Each row is followed by its group and then its class within the group.
[ 0.81 -0.11  0.84  0.55 -0.03  0.48 -0.06  0.53  0.07  0.68  0.71 -0.40
 -0.05 -0.56  0.81  0.59 -0.68  0.65 -0.30 -0.59 -0.35 -0.81 -0.92  0.88
 -0.90 -0.08 -0.74  0.20 -0.12 -2.67 -1.69 -0.28 -1.10 -0.81  0.86  0.14
 -3.16 -0.29  0.85 -1.26  0.84  1.27  1.30  1.02 -0.81 -0.81  1.06  1.52
 -2.01 -0.58 -0.58  0.44  0.19  0.19 -0.75]
[40].[52]
[-0.13  0.18  1.24 -0.79 -0.24 -0.44 -0.33 -0.05  0.51 -0.63  1.19 -0.38
  1.72 -1.82  0.44  0.72  0.05  0.11 -0.33 -1.25 -0.50  0.10 -1.61 -0.23
 -1.13  0.18 -1.04 -1.89 -0.10  0.69  0.32  0.86 -2.31  0.40  0.55  0.27
 -2.81 -2.42 -0.07  0.58  0.55 -1.22 -0.17  0.77 -0.68 -1.27  0.99  2.20
 -1.29  0.93 -0.30  0.59 -0.06  0.65 -1.39]
[40].[60]
[ 1.13  0.02  1.43  0.38 -0.56 -1.11  0.28  0.25 -0.32  0.85  0.88 -0.25
 -0.37  0.12  0.34  0.21 -0.30  0.41 -0.82 -1.01 -0.21 -0.86 -1.18  0.62
  0.15  2.69 -0.73 -0.34 -0.21  0.66 -1.84 -0.43  0.72 -1.02  0.97 -1.37
 -2.02  0.38 -0.05 -1.22  0.15  0.17  1.19  0.39 -0.23 -0.97  0.65  0.42
 -0.94  1.28 -1.09  1.05  0.30  0.77 -0.79]
[40].[53]
[-0.18  0.74  0.89  1.16  0.64 -2.12  0.92 -1.47 -0.35  0.21  0.40  0.29
 -2.02  2.78 -0.26 -0.38 -0.61 -1.00 -0.59 -0.76  0.62 -0.11 -0.55 -2.03
  1.48 -0.63 -0.02 -0.30  0.20  1.05  0.40  0.07  0.10 -1.07  0.80 -1.28
 -1.49 -0.77 -0.53 -0.17 -0.97 -4.95  0.31  0.64 -0.10 -1.40 -1.57  1.79
  0.04  2.95  0.61  1.66 -0.13 -0.14 -0.96]
[35].[55]
[ 0.04  0.23  0.13  0.89  0.97  0.19  1.12 -1.48  0.16  0.96  0.67 -0.43
 -0.70  3.54 -0.22  0.01 -1.69 -0.79  0.21 -0.67  0.02  0.09  0.97 -0.92
  0.50 -1.11 -4.02  0.52  0.61  0.84  2.34  1.10 -1.03 -0.58 -0.30  0.09
  2.18 -1.15 -1.97 -0.22  0.03 -4.40  0.01  0.54  0.28 -1.25 -1.41  0.73
 -0.15 -0.38  0.59 -2.59 -0.12  1.74 -0.01]
[35].[48]
[-0.90  1.50  2.43 -0.06  1.12 -1.34  0.38 -1.42  0.43  0.19  0.60  0.07
 -1.84  0.57  0.97  0.28 -2.88 -0.56 -0.41 -1.85 -0.25  1.30 -0.04 -1.64
 -1.38 -0.24  0.24 -1.34 -0.50  1.07  1.53  1.55 -1.48  0.79  0.79 -0.19
 -1.45 -1.98 -0.73  0.37  0.26 -5.44  1.05  1.19 -0.82 -1.67  0.05  1.90
 -0.22  1.05  0.68 -0.97 -1.26  0.81 -1.52]
[35].[49]
[ 1.47  0.50  1.54  0.46 -0.09 -0.89  0.45  0.01  0.69 -0.60  0.37 -0.71
 -1.68 -0.41  1.20  0.45 -4.14  0.12 -0.35 -0.48  0.07 -0.15 -1.66 -0.02
  0.56 -0.59 -1.16 -0.44 -0.10  2.33 -2.31  0.36 -1.19 -0.29  1.14  1.20
 -2.75 -0.55  0.78 -1.21 -0.73 -0.95  1.70  1.12 -1.47 -0.83  0.85  2.33
 -1.02  1.26  0.07  2.03  0.69  0.74 -0.68]
[40].[53]
[-0.19  0.24  0.66  1.27 -0.11 -0.45  1.94 -0.88 -0.34  1.31 -0.25 -2.10
 -3.35  4.26  1.08 -0.67 -1.54 -0.27  0.11 -0.73  0.25 -1.30 -0.37 -1.36
  0.28 -1.32 -1.06  0.84  0.86  0.84  0.12 -0.20 -1.25 -0.79  0.40  0.42
 -0.62 -0.52 -0.74 -2.03 -0.34 -5.52  0.80  1.80  0.12 -0.59 -1.10  3.50
  0.07  0.50 -0.46  0.27  1.54  2.35 -0.11]
[35].[55]
[ 0.48 -0.20  1.92 -0.73 -0.58 -2.66 -1.00  1.90  0.27  0.05  1.00 -0.13
  0.96 -2.54 -1.01  0.01 -0.44  1.00 -0.32 -1.13 -0.36 -1.04 -1.81  0.41
 -0.04  0.54 -1.37 -1.03 -1.01  0.92 -2.90 -2.70  1.92 -0.66  1.78  0.39
 -4.75  0.86  2.07  0.19  0.51  2.30  1.12  0.10 -1.75 -0.77  1.04  1.11
 -2.26  2.14 -0.53  1.26 -0.49  0.71 -1.62]
[40].[53]
[ 1.34  1.07  1.82  0.66  0.90 -1.55  1.39 -1.09 -0.46  0.20  0.06 -0.46
 -3.25  1.55  0.06  0.13 -0.30 -1.27  0.64 -1.32  0.59 -0.35 -0.82 -1.83
  0.78 -0.99  0.24 -0.64  0.34  0.50  1.40 -0.08  0.25 -0.22  0.57 -0.75
 -0.38 -0.58 -0.91  0.24 -0.42 -5.59  0.38  0.30 -0.16 -1.64 -1.88  1.86
 -0.58  0.94  1.24  0.32 -0.37  4.94 -1.45]
[35].[49]
[ 0.33  0.55  2.73  1.79 -1.91 -3.21 -0.53 -0.45  0.95 -0.35  0.08  1.37
  0.20 -0.83 -0.58 -0.05  0.16  0.68 -0.30 -0.74 -0.57 -2.72 -2.33  0.12
  1.11  0.33 -0.37 -0.35 -0.24  1.08 -1.89 -1.31  3.32  0.33  2.05 -0.87
 -3.82  1.11  1.70 -0.52  0.35  0.59 -0.35 -0.28 -1.70 -1.00  0.09  1.03
 -1.77  3.05  0.17  3.45 -0.74 -0.39 -1.18]
[40].[60]
[-0.95  1.20  1.13  1.16 -0.26 -1.61  0.85 -1.79 -0.64  0.02  0.44  0.23
 -1.72  3.36 -0.67 -0.60 -0.10 -2.14  0.72 -0.59  0.28  0.98  0.24 -0.17
  1.32 -1.24  0.56 -0.07  0.40  0.82  1.50  0.84  1.34 -0.64  0.87 -0.56
 -1.01 -0.61 -0.56 -0.46 -0.17 -6.36  0.08  0.91 -0.45 -1.14 -1.19  1.59
  0.04  1.20  0.86 -0.09 -1.84  0.78 -0.58]
[35].[55]
[-0.83  0.53  1.30  1.96  0.66 -2.67  1.12 -2.37  0.31  0.59  0.07  0.07
 -2.45  3.99  0.21 -0.57 -0.22 -1.70 -0.40 -0.32  0.60 -0.33  0.48 -1.20
  1.01 -1.88  0.23 -0.86 -0.84  0.70  1.70  0.78  1.03 -0.28  0.40 -0.53
  0.04 -1.82 -1.25 -0.31 -1.05 -7.77 -0.75  0.37  0.39 -1.66 -1.74  1.67
  0.29  1.74  1.20 -0.21 -0.92  1.75 -0.54]
[35].[49]
[-0.99  0.34  1.67  1.06 -0.52 -1.68  0.49 -0.12 -0.54  0.65  0.69 -0.65
 -1.09  0.81 -0.21  0.50 -1.50  0.20  0.01 -0.43 -0.42 -1.03 -2.04  0.38
  0.97 -0.72 -0.65  0.07 -0.26  1.59 -1.12 -1.11  1.86 -0.67  1.29 -0.02
 -2.24  0.80  0.88 -1.32 -0.43 -1.13  1.71  0.55 -0.66 -0.69  0.08  0.66
  0.42  0.58 -0.01  1.48 -0.23  1.58 -0.45]
[40].[52]
[ 0.48  0.63  2.05  0.21 -0.67 -0.79  0.60 -0.14  1.37  0.48  0.62 -0.67
  0.73  1.34 -0.09  0.26 -1.04  0.28 -0.18 -1.30 -0.21 -0.57 -1.13  0.88
  0.01 -0.49 -0.61 -0.11 -0.19  2.05 -1.28 -0.36 -0.50 -0.61  1.03 -0.01
 -1.73 -0.39  0.95 -1.40 -1.12 -0.36  0.40  0.79 -0.44 -1.29  0.90  1.48
 -0.59 -0.01 -0.04  0.24 -0.35  1.17 -0.83]
[40].[53]
[-1.21  1.05 -0.55  1.71  1.48 -0.95  0.40 -1.78 -0.31  2.47  0.14  0.02
  0.04  5.18 -0.96  0.26 -1.07 -1.66  0.31 -0.07 -0.10  0.42  2.36 -0.94
  0.54 -1.35  0.23  0.35 -0.19 -0.22  2.94  0.59  2.02 -1.05 -0.32 -0.12
  2.55 -0.40 -1.62 -0.06 -0.60 -5.55 -0.53  0.09  0.08 -2.32 -0.92 -0.52
  0.83  0.73  0.61 -1.71 -1.36  1.37  1.33]
[35].[48]
[ 0.31  0.18  0.16  1.49  1.24 -1.39  0.59 -1.36 -1.11  1.17 -0.30 -1.71
 -2.91  5.16 -0.04  0.57 -1.32 -1.16  1.94 -0.60  0.73 -0.87  0.30  0.01
  2.32 -2.28  0.53  1.23  0.01  1.73  0.27  0.40  1.48 -1.28  0.98  0.05
 -0.03  0.74 -0.91 -1.52 -0.92 -4.74  1.34  1.07  0.79 -0.36 -1.73  2.15
  0.67  0.46 -0.02  1.14  0.10 -0.12  0.83]
[35].[55]
[-0.70  1.00  0.80  0.53  0.67 -2.30  1.28 -1.56 -0.18  0.77  0.33 -0.01
 -1.97  3.31  0.25  0.49 -0.48 -1.33 -0.50 -1.03 -0.72  0.21  0.65 -1.04
  0.57 -0.74 -0.60 -1.21  0.27  0.91  1.31 -3.00  1.17 -0.41  0.20 -0.77
 -0.44 -0.77 -0.88 -0.07 -0.22 -6.03  0.42  0.72 -0.59 -1.96 -1.43  1.60
  0.85  0.62  1.07  0.06 -1.11  0.42  0.65]
[35].[55]
[-0.32  0.64  1.91  0.16 -0.52 -1.88  0.12  0.36  0.05 -0.13  1.40 -0.24
 -1.18  0.22  0.85  0.26 -0.16  0.45 -0.55 -1.04 -0.11 -0.33 -0.86 -0.35
 -0.45  0.31 -0.01 -1.63 -0.50  1.30 -1.55  0.25 -0.32  0.17  1.55 -1.48
 -3.78 -0.61  0.64 -1.41 -0.13 -2.35  1.82  1.59 -0.84 -1.90  2.23  2.58
 -1.42  1.70 -0.41  0.62 -0.16  1.16 -1.63]
[40].[52]
[ 0.43  0.18  2.00  0.79 -0.76 -2.91  0.17  0.23  0.61  0.30  0.55  0.72
  0.73 -0.22 -1.08  0.20 -0.25 -0.19 -0.23 -1.11 -0.13 -0.17 -0.21 -0.11
  0.71 -0.83 -0.12 -0.58 -0.19  1.89 -3.15 -0.79  1.69 -0.63  0.98 -0.02
 -3.10 -0.02  0.28 -0.16  0.21 -0.99  0.69 -0.36 -1.24 -1.69  0.12  4.29
 -0.39  3.01 -0.10  2.03 -2.26  0.62 -0.72]
[40].[53]
[-0.10  0.46  0.08  1.46  1.11 -1.15  1.64 -2.35 -0.86  1.00  0.39 -0.95
 -2.19  4.17 -0.11 -0.09 -2.00 -1.70  0.45 -0.65  0.16  0.19  0.41 -1.20
  1.29 -1.37 -0.32 -1.17  0.17  0.88  2.17  1.60 -0.19 -0.70  0.37 -0.06
  0.25 -1.54 -1.59 -0.67 -0.43 -7.10 -0.18  2.08 -0.28 -1.30 -1.38  2.02
 -0.36  0.29  0.73 -0.98 -0.37  2.22 -2.04]
[35].[49]
[-0.40  1.02  1.02  1.04  0.22 -0.86  5.15 -1.60  1.91  0.86  3.16 -0.05
 -0.25  2.83 -0.14  0.43 -1.02 -0.83  0.31 -0.95 -0.40 -0.28 -0.01 -0.14
  0.23 -1.11 -0.59 -0.99 -0.18  0.49  1.95  0.19  0.95 -0.68  1.00  0.56
 -0.82 -0.83 -0.26  0.00  0.20 -3.27  0.42  1.06  0.21 -2.36 -1.01  0.69
 -0.24  0.69  0.21 -1.79 -1.15  1.50 -0.80]
[35].[49]
[ 0.29 -0.09 -0.34  0.41  0.64 -0.61  0.69 -0.29 -0.91  0.50 -0.48 -0.40
 -2.61  2.35  0.90 -0.06 -0.63 -0.75  0.35 -0.14 -0.89  0.48  0.66 -0.72
  0.37 -0.34 -1.72  0.78  0.25  0.26  1.61  1.37 -1.39 -0.69 -0.01 -0.75
  0.51 -1.53 -0.72 -0.15 -0.41 -3.66  1.23  0.90  0.63 -1.49 -0.49  1.73
  0.40 -0.32 -0.60 -0.84  0.47  0.41  0.12]
[35].[49]
[-0.03  1.58  0.83 -0.73  1.43  0.52  0.71 -0.81  0.35  1.16  0.93 -0.94
 -1.47 -1.22  0.91  0.09 -1.76  0.05  0.22 -0.73 -0.55  0.68 -1.34 -1.13
 -3.04 -0.21 -1.24 -1.17  0.50  0.64  0.77  2.64 -3.61  0.87  0.54 -0.50
 -1.63 -1.99 -0.42  0.07  1.03 -2.99  1.83  1.31  2.02 -1.32  1.78  2.14
 -1.12 -0.10  0.43 -2.38  0.20  1.07 -1.45]
[40].[60]
[ 0.43  0.07  0.13  0.11  2.48 -0.04  1.75 -2.28 -0.22  0.42 -0.58 -2.31
 -3.61  4.54  1.90 -0.38 -1.25 -0.66  1.26 -0.15  0.65  1.52  0.13 -1.04
  0.01 -1.67 -0.55 -0.29  0.31  0.32  2.53  1.37 -2.00 -1.13  0.41 -0.25
  0.48 -1.96 -1.53 -0.81 -1.07 -7.54  1.62  1.78  0.35 -2.08 -0.01  3.98
 -0.53  0.15 -0.38 -1.88  0.05  1.92 -0.70]
[35].[55]
[ 0.08  0.92  2.96  1.86 -1.49 -3.89 -0.57  0.27 -0.17 -0.07  0.11  0.44
 -1.12  1.07 -0.86  0.42  0.41 -0.82 -0.28 -1.71  0.21 -1.04 -2.07 -0.13
  1.96 -1.21 -0.39 -0.21 -0.30  2.42 -2.11 -1.08  3.45 -0.34  1.80 -0.66
 -4.12  1.34  1.58 -1.04 -0.28 -1.88  0.30  0.91 -2.03 -0.10 -0.72  2.21
 -1.45  2.88  0.25  3.97 -1.29  0.91 -1.36]
[40].[53]
[-1.54  0.76 -0.16  0.17  1.03 -2.22  0.78 -2.34  0.32  0.39 -0.56  0.20
 -2.89  2.81 -0.03  0.46  0.18 -1.67 -0.01 -0.66  0.40  0.17  0.32 -1.47
  1.50 -0.99  0.70  0.79 -0.04  0.90  2.07  2.11  1.31  0.45 -0.68 -1.45
  0.60 -1.29 -1.75  0.94 -0.95 -6.73 -0.52  0.33  0.64 -1.20 -1.88  0.11
 -0.45  1.15  1.08 -0.99 -1.54 -0.33 -0.53]
[35].[49]
[ 0.18  0.53  1.55  1.12  1.02 -1.58  0.24 -1.54  0.05  0.37 -0.61 -0.24
 -1.87  3.51 -0.97 -0.91 -0.59 -0.54 -0.06 -0.49  0.38 -0.40  0.42 -0.55
  1.45 -1.23 -0.15 -0.52 -0.25  0.79  0.15  0.58  1.41 -0.08  0.21 -0.67
 -1.48 -0.63 -0.75 -0.57 -0.79 -4.57  0.09  0.59 -0.29 -1.34 -1.47  0.87
  1.05  1.29  0.79  0.43 -0.44  0.86 -0.85]
[35].[55]
[-0.78  0.08  2.43  2.84  0.13 -3.50  0.70 -2.02  0.11  0.16  0.23  0.54
 -1.98  4.81 -1.40  0.09  0.45 -1.73 -0.22 -1.62  1.04 -1.03  0.70 -2.19
  3.61 -1.94  1.45 -0.87  0.58  1.86  1.33  0.49  3.87 -0.92  0.29 -1.42
 -0.73  0.71 -1.03  0.01 -0.89 -6.71 -0.65 -0.40 -1.06 -0.71 -2.97  0.63
 -0.84  2.53  1.42  1.35 -1.86  0.42 -1.61]
[35].[48]
[ 1.03 -0.42 -0.16 -0.57 -0.22  1.75 -0.56  0.62  0.80  0.20  0.59 -1.58
 -1.70 -1.81  1.92  0.84 -0.48  1.24 -0.10  0.52 -0.87 -0.84 -1.20 -0.30
 -1.25  0.07 -0.63 -0.03  0.59 -0.34  0.56 -0.13 -2.02  0.27  1.46  0.82
 -1.32 -0.11  1.00 -0.77  0.16  1.64  2.13  1.54 -0.07 -0.17  1.68  2.37
 -0.50 -1.81 -0.95  0.57  1.50  1.76 -0.80]
[40].[52]
[-0.77  0.36  0.35  1.13  0.71 -1.00  0.87 -1.40 -0.07  0.69  0.36 -0.75
 -1.69  3.31  1.32 -0.44 -0.77 -0.26  0.21 -0.05 -0.01  0.52  0.36 -0.42
  0.92 -1.02 -0.29  0.44  0.29  0.41  1.31  0.66 -0.42 -1.89  0.01  0.04
  0.37 -1.03 -1.09 -1.23 -0.94 -4.03  0.72  0.91 -0.30 -0.17 -1.74  0.82
  0.32 -0.71  0.23 -0.41  0.15  0.80 -0.15]
[35].[49]
[-0.11  0.43  1.70  1.39 -0.67 -2.37 -0.09 -0.11  1.82  0.75  0.95  0.72
 -0.36  0.22  0.16  0.57 -0.89 -0.32 -0.15 -1.67 -0.11 -0.60 -1.35  0.27
 -0.67 -0.57 -0.74 -0.86 -0.50  1.51 -0.99  0.03  1.28 -0.69  3.52  0.57
 -3.36  0.12  1.05 -0.08  0.28 -2.37  0.49  1.29 -1.65 -2.29  0.60  0.93
 -1.67  2.33  0.04  0.44 -1.08  1.12 -1.87]
[40].[53]

Each row is followed by its group and then its class within the group.
[-6.56  0.63  3.00  2.50  1.37 -0.14 -0.60 -0.88 -1.68  0.57 -0.64 -0.02
  0.37 -1.49 -0.27 -2.54 -1.81 -1.97  0.19  1.56  0.41  0.08 -0.87 -1.54
 -1.03  0.51 -2.59  2.01  0.56 -0.39  3.09  2.99  0.21  0.56 -2.26 -1.16
  1.71 -0.35 -0.06  2.90 -0.05 -2.65 -0.62 -5.16  1.15 -0.12 -0.81  0.18
 -1.82  1.69 -3.89  4.95  0.49  0.02  2.78]
puzu.[273]
[ 0.13  0.27  2.16  3.96 -2.84 -0.32 -1.33  2.48 -1.34  3.25 -1.39  1.94
 -2.15 -0.14  0.48 -4.31  1.75 -0.64 -2.02 -0.03 -1.39 -0.98  1.95 -2.33
 -0.48  0.35 -0.29 -0.99  0.17 -1.56 -0.78 -0.88  0.82 -0.83  1.49 -0.14
  0.10 -1.53 -0.44  2.58  0.26 -2.64  0.14 -6.21  1.92 -0.86 -0.51 -1.04
  2.54  0.74 -2.59 -0.91  1.63 -1.23 -0.29]
raf.[270]
[-5.77 -0.19  1.08  2.98  0.32 -0.40  2.85 -0.48 -1.70  0.37  1.06 -2.37
 -0.16 -2.10  1.40 -2.48 -0.02 -0.61  0.68 -0.26 -0.20  0.47 -0.98 -2.26
  0.27  0.09 -0.90  0.04  0.37 -0.88  1.68  2.24 -0.87 -0.63 -1.29 -0.42
  1.52 -1.32  0.74  2.58 -0.36 -3.11 -0.43 -1.69  0.50  0.96 -0.84  0.76
 -1.11 -1.36 -9.82  2.74 -0.45 -0.59  2.49]
puzu.[263]
[ 9.82 -0.11  2.52 -1.44  0.29  0.73  1.51 -2.98 -1.46  0.34 -0.05 -2.11
 -5.85 -2.48  0.96 -0.97  0.10 -4.62  5.52  1.04  0.03  2.17 -0.33  2.59
  1.09  1.83 -0.72 -1.30 -0.27 -0.21 -2.96  3.41  0.80  2.17 -1.20  2.16
 -1.71 -0.84  0.74  0.01  0.76  0.04 -1.05  1.40  1.98 -0.90  1.04  1.12
 -2.86  2.75  2.03  1.03 -0.62  0.17 -0.58]
Mudas.[253]
[-9.21  0.06  1.23  0.54  1.01  0.86  1.63 -0.66 -2.42  0.67 -1.52 -2.01
  1.51 -3.54  0.43 -0.57 -1.92 -4.06  1.06 -0.01 -0.26  1.48 -1.31  3.32
 -1.76  0.09 -2.22  0.55 -0.60 -1.94  0.07  2.41 -0.41  0.65 -1.98 -1.51
  0.45 -0.68  1.57  3.68  0.63 -2.30 -1.27 -1.69  0.59  0.26  1.42  1.79
 -2.31  1.90 -3.14  3.00 -0.21  0.57  3.75]
puzu.[263]
